Each row has a name. Each question is about the rows just above it.

fipip: -21 -78 -17  55  57  -2 -27 -75  21 -51 -39   1  63 -79  57  51  54  22  55 -82
gofar:  54  46  44 -43 -50  46  52  50 -34  12  22  35 -58  51 -61 -53 -42 -48 -49  39
Bogat: -41 -49 -32  45  47 -31 -28 -53  15 -13 -22 -29  45 -41  49  38  44  25  41 -36
fese:  57  30  51 -49 -48  49  53  27 -45  -4  10  49 -52  33 -63 -46 -37 -46 -47  26
tus:  63  43  50 -55 -52  47  53  42 -45   8  23  47 -60  50 -51 -54 -49 -45 -53  38
ripu:  71  13  61 -40 -51  55  66  11 -52 -24  -5  59 -57  15 -51 -48 -41 -61 -45  -4
duna: -21 -78  -6  55  57  -2 -27 -75  21 -51 -39   1  63 -79  57  51  54  22  55 -82
Is 55 57 -2 printed in one of the named rows, side by side and in this order? -> yes
Does one of the named rows hold -44 -50 side by side, in this order? -> no
Is  13  61 -40 -51 printed in one of the named rows, side by side and in this order? -> yes
Among the named rows, does one hold 51 54 22 next to each other, in this order? -> yes

gogo: -69  39 -24 -57   1 -41  26 -35
Tigi: -22  74  73 -67  71  23 -21   3
dezu:  22  51  59   8  -5 -23  24 -52
Rinot: -26  29 -61 -43  37 -10   5 -50
fonov: -24 -22 -12  36  47 -24 -30 -43
Naruz: -13  19  56 -33  35  65 -48   2
pon: -27 -56  67  21 -39 -51  -3 -54
sapum:  75  67 -60  33 -16  28  -8   1
danoz: -37  47 -48 -69  60 -39   4  58
Pafo: 57 13 53 67 50 12 -9 66
sog:  64   1 -29 -71 -38  39  25  31
bibor: -27 -56  67  21 -39 -51  -3 -23
Among the named rows, does one hold -69  39 -24 -57   1 next to each other, in this order? -> yes
Is  60 -38   4 printed in one of the named rows, side by side and in this order? -> no
Among the named rows, does one hold -27 -56  67  21 next to each other, in this order? -> yes

Fugok:   1   8 -13  -9  -3 -35  19
Mib:  -5   9  -6  -6   6 -32  15
zeru:   1  34 -56  13  39 -68  51
gavas:  -3   8  -1  -1  -1 -18  13
Zuli:   1   8 -13   4   9 -13  11
tun: -14  25   8  -5 -14 -56  42
potu:  -5   8 -11 -10  13 -38  13
laram:  -4  48 -30  26   3 -61  72
tafi:   5  35 -43  29  18 -36  51
Among the named rows, does one hold 1 9 next to each other, in this order? -> no
Does one of the named rows hold   1   8 -13   4 side by side, in this order? -> yes
Among the named rows, does one hold  51 -36  18 next to each other, in this order? -> no

tineg:  41 -51 -51 -43
gim: -32  42  43  28
Toru:  70 -77 -75 -83
Does one of the named rows hold  42 -32 side by side, in this order? -> no
Does one of the named rows hold  70 -77 -75 -83 side by side, in this order? -> yes
Is -77 -76 printed in one of the named rows, side by side and in this order? -> no
Is 42 44 28 printed in one of the named rows, side by side and in this order? -> no

damo: -15  35  30  31  -9  -9 -15  31  28 -12  42  33  43  28 -15  -6  -9
monu:  27 -39 -60 -61  17  17  33 -55 -43  24 -50 -66 -41 -61  24  21  24
pape: -20  62  44  36 -33 -28 -44  56  43 -34  58  51  66  50 -43 -16 -32
sikat:   7 -43 -46 -36  38  25  46 -53 -30  50 -47 -43 -41 -40  42  -1  50
Does one of the named rows hold -42 -41 -40 side by side, in this order? -> no
Among the named rows, does one hold -39 -60 -61  17 next to each other, in this order? -> yes
Is -30  50 printed in one of the named rows, side by side and in this order? -> yes
Is  33 -55 -43 printed in one of the named rows, side by side and in this order? -> yes
Does one of the named rows hold 66 50 side by side, in this order? -> yes

bomap:  -2 -38  45  33 -39  11  43 -12 -59  -3  44  52 -40  52  71  -7  42 -44   8  58  -4 -40 -41
tak:  -3 -40  48  35 -34  11  41 -10 -61   0  43  51 -40  50  70  -9  43 -42   8  56  -2 -42 -40
ton:   1 -34  41  30 -49  12  49 -15 -55  -8  47  55 -40  57  76  -2  41 -47   7  66  -8 -36 -45
tebi:  -3 -36  43  31 -33  10  39 -10 -56  -1  40  47 -37  46  65  -7  39 -40   7  53  -3 -38 -38
ravaz:  -7  -2  20  14  88  -9 -47  29   9  41 -39 -31  26 -48 -49 -19  -2  51  10 -62  39   2  43
Duf:  20  51 -58 -38 -45   6  14  -9  61 -33   5 -11  21   6 -10  37 -33   0 -10  16 -28  48   6
Geda:  -8  -3  17  11  82 -10 -46  25   7  37 -39 -32  23 -47 -49 -20  -4  47   7 -61  35   1  39
serif:  -3 -40  47  33 -41  11  44 -13 -62  -3  44  53 -42  53  74  -8  44 -46   7  60  -4 -42 -44
zomag:  -2 -37  43  31 -39  10  42 -12 -58  -3  42  51 -39  50  69  -7  41 -43   7  56  -4 -39 -41
birob: -11 -12  25  16  85 -10 -45  25  -4  41 -38 -28  18 -45 -44 -26   3  45   8 -60  38  -6  35
lafu:  -5   4  11   8  77  -8 -43  25  15  34 -36 -31  26 -44 -48 -14  -6  47   7 -57  32   7  41
Is  -3 -38 printed in one of the named rows, side by side and in this order? -> yes
Does one of the named rows hold -28  18 -45 -44 -26 side by side, in this order? -> yes
Does one of the named rows hold  41 -47 side by side, in this order? -> yes

Mus:   9  85  36  12   6 -14  81  39
kesu: -31 -69 -60   1  -1   0 -62 -61
kalo: -77   6 -42  46 -41  -6 -73 -13
mos: -23 -76 -50  -4  -4   7 -72 -52
Is -73 -52 printed in one of the named rows, side by side and in this order? -> no
Is -61 -62   0  -1 printed in one of the named rows, side by side and in this order? -> no
Among the named rows, does one hold   7 -72 next to each other, in this order? -> yes
Among the named rows, does one hold -50  -4 next to each other, in this order? -> yes
Among the named rows, does one hold -76 -50  -4  -4   7 next to each other, in this order? -> yes
Does one of the named rows hold  -1   0 -62 -61 side by side, in this order? -> yes
Among the named rows, does one hold 81 39 next to each other, in this order? -> yes

sipaf: -2  9 -2 -1 -3 -1  9
gito: -24 -14 -30 -33 -26 -29 -16
masod:  24 -76  28  23  39  24 -82
vibo:  -2   9  -2  -1  -3 -29  36
sika:  67 -36  83  84  83  78 -35
Is 84 83 printed in one of the named rows, side by side and in this order? -> yes
Is -2  9 -2 printed in one of the named rows, side by side and in this order? -> yes
Is -29 -26 -33 -30 printed in one of the named rows, side by side and in this order? -> no
Does one of the named rows hold -3 -1 side by side, in this order? -> yes

kuneb: -38 -38 -37 -18  13  25 -14 -35  28  18  15  -5  -9  -6  23 -52  10 -32 -33 -37  11
sigi: -38 -38 -37  23  13  25 -29 -35  28  18  15  -5  -9  -6  23 -36  10 -32 -33 -37  11
guveg: -38 -38 -37 -18  13  25 -14 -35  28  18  15  -5  -9  -6  23 -36  10 -32 -33 -37  11
Among the named rows, does one hold -35 -14 next to each other, in this order? -> no
Among the named rows, does one hold -29 -35 next to each other, in this order? -> yes
Among the named rows, does one hold  23 -37 next to each other, in this order? -> no
Among the named rows, does one hold -5 -9 -6 next to each other, in this order? -> yes
Does one of the named rows hold -37 -38 side by side, in this order? -> no

guzan: -2 11  6 -4
medi: -2 11 84 41
kekiv: -24  87  -3  -5
tet: -24  19  -3  -5
Does one of the named rows hold 19 -3 -6 side by side, in this order? -> no
Among the named rows, does one hold 11  6 -4 next to each other, in this order? -> yes
Is  6 11 printed in one of the named rows, side by side and in this order? -> no
Is -1 11 printed in one of the named rows, side by side and in this order? -> no
Among the named rows, does one hold -25  87 next to each other, in this order? -> no
Does one of the named rows hold  6 -4 side by side, in this order? -> yes
Does one of the named rows hold 87 -3 -5 side by side, in this order? -> yes

